Below is a small trained network, with its code and all its weights. Each question gives an input and a class and asks what happens when units are switched off, that is, made to give their printed mean instead of their output.

import numpy as np


def w(rows, s, z=0):
    codes = np.array(rows[::2]) - 128.0
    scale = np.full(codes.shape[1], s)
    scale[-1] = z or s
    return codes * scale


def f(y):
    return np.maximum(y, 0)


def log_softmax(a):
    a = a - a.max(-1, keepdims=True)
    return a - np.log(np.exp(a).sum(-1, keepdims=True))


def net(x, mask):
    res = np.array(x, float).reshape(1, 3) / 4 @ E
    y = f(res @ A[0][:, :-1].T + A[0][:, -1])
    res = res + np.where(mask, y, B[0][:, -1]) @ B[0][:, :-1]
    return log_softmax(res[-1] @ U[:, :-1].T + U[:, -1])


A, B = {}, {}
E = w([
[77,140,58,43,34,114,189,156,147,46],'x0',
[147,106,166,47,157,9,136,137,205,147],'x1',
[126,102,100,102,123,59,90,19,62,85],'x2',
],0.014)
A[0] = w([
[186,178,122,153,145,176,198,171,189,166,19],'n0',
[91,109,118,110,102,103,71,50,109,70,40],'n1',
[150,136,183,163,162,164,134,229,159,157,115],'n2',
[119,134,98,233,125,220,83,115,46,116,89],'n3',
[145,118,85,164,86,229,110,109,102,103,10],'n4',
[177,83,131,134,170,73,72,28,29,93,86],'n5',
[193,63,177,79,212,16,96,126,255,164,74],'n6',
[214,101,182,197,229,135,8,93,95,245,59],'n7',
],0.0088,0.013)
B[0] = w([
[168,70,135,116,135,179,119,134,212,125,160],'n0',
[130,78,143,87,133,202,147,166,192,198,159],'n1',
[92,66,185,167,117,196,26,120,169,114,200],'n2',
[156,248,159,72,170,121,125,103,97,170,204],'n3',
[210,166,111,92,119,158,177,127,158,164,155],'n4',
[110,85,136,180,171,199,53,187,236,131,199],'n5',
[176,204,139,88,155,116,130,86,83,174,235],'n6',
[82,77,78,51,54,112,191,146,97,87,254],'n7',
],0.013,0.02)
U = w([
[128,87,125,140,160,163,85,139,215,154,114],'0',
[176,209,134,83,163,116,133,93,94,172,86],'1',
[82,102,49,50,9,113,213,152,138,84,103],'2',
[64,131,151,183,167,70,67,124,51,106,253],'3',
[139,87,97,188,135,86,159,111,117,102,112],'4',
],0.012,0.038)

Each question gives the input, the list of numbers given to net, and the class t.
The units are the neurons (one row each of A and B). Each row of codes is followed by its name. A weight is (code - 128) times the scale printed after its matrix; where a second scale follows, it is the last column's (A, B and U).
mask holds one flag per neuron, in row order. A switched-off neuron (its flag False) gives its mean, the last column of its row in B, instead of its output. The means were averaged over made-up inputs and are rounded, as every weight is.
A unit's drop is (log p(t) with every unit on - log p(t) with that unit switched off) / (log p(t) with every unit on - log p(t) with every unit switched off).
The circuit of an input: a set's keep is (log p(t) with only the set's units on - log p(t) with every unit switched off) / (log p(t) with every unit on - log p(t) with every unit switched off). Starting from all 8 units, units are removed one at a time, each time the one whose removal leaves the highest keep (on an exact tie, the one counted first), for as long as the keep stays at least 0.8.
units of the circuit, in order: the units of the circuit, biggest drop first
unit that matters most: the unit with the biggest drop
k most important neurons: the k neurons with the biggest drops, biggest first
drop of u: that unit's drop, to one decimal
input [4,4,3], class 1: unit that matters most -> n7
input [-4,-8,7], class 1: 3 most important neurons -> n3; n2; n4
input [-6,4,1], class 2: 2 most important neurons -> n7; n3
input [-2,3,3], class 3: 4 most important neurons -> n3; n0; n1; n4
input [5,4,-5], class 0: 2 most important neurons -> n7; n3
input [0,3,3], class 3: 2 most important neurons -> n3; n7
input [2,-3,1], class 3: 2 most important neurons -> n7; n6
input [-2,-7,7], class 0: 2 most important neurons -> n5; n6
input [-5,-4,4], class 2: 2 most important neurons -> n7; n6
input [6,-6,-2], class 1: 2 most important neurons -> n7; n3
input [2,-2,0], class 3: 2 most important neurons -> n7; n6
input [4,-6,7], class 0: 2 most important neurons -> n5; n6
input [1,3,3], class 3: 4 most important neurons -> n7; n3; n0; n4
input [6,0,-7], class 0: units of the circuit, in order -> n7
input [-1,3,-1], class 3: 3 most important neurons -> n3; n4; n7
input [3,-4,5], class 0: 2 most important neurons -> n7; n6
input [5,7,4], class 1: 2 most important neurons -> n7; n6
input [-7,-8,-1], class 1: drop of n3 -> 8.8
input [3,-5,7], class 0: drop of n5 -> 0.3
input [-5,3,6], class 0: drop of n7 -> 0.0
input [4,5,2], class 1: drop of n6 -> 0.1
input [-7,-8,5], class 1: unit that matters most -> n3
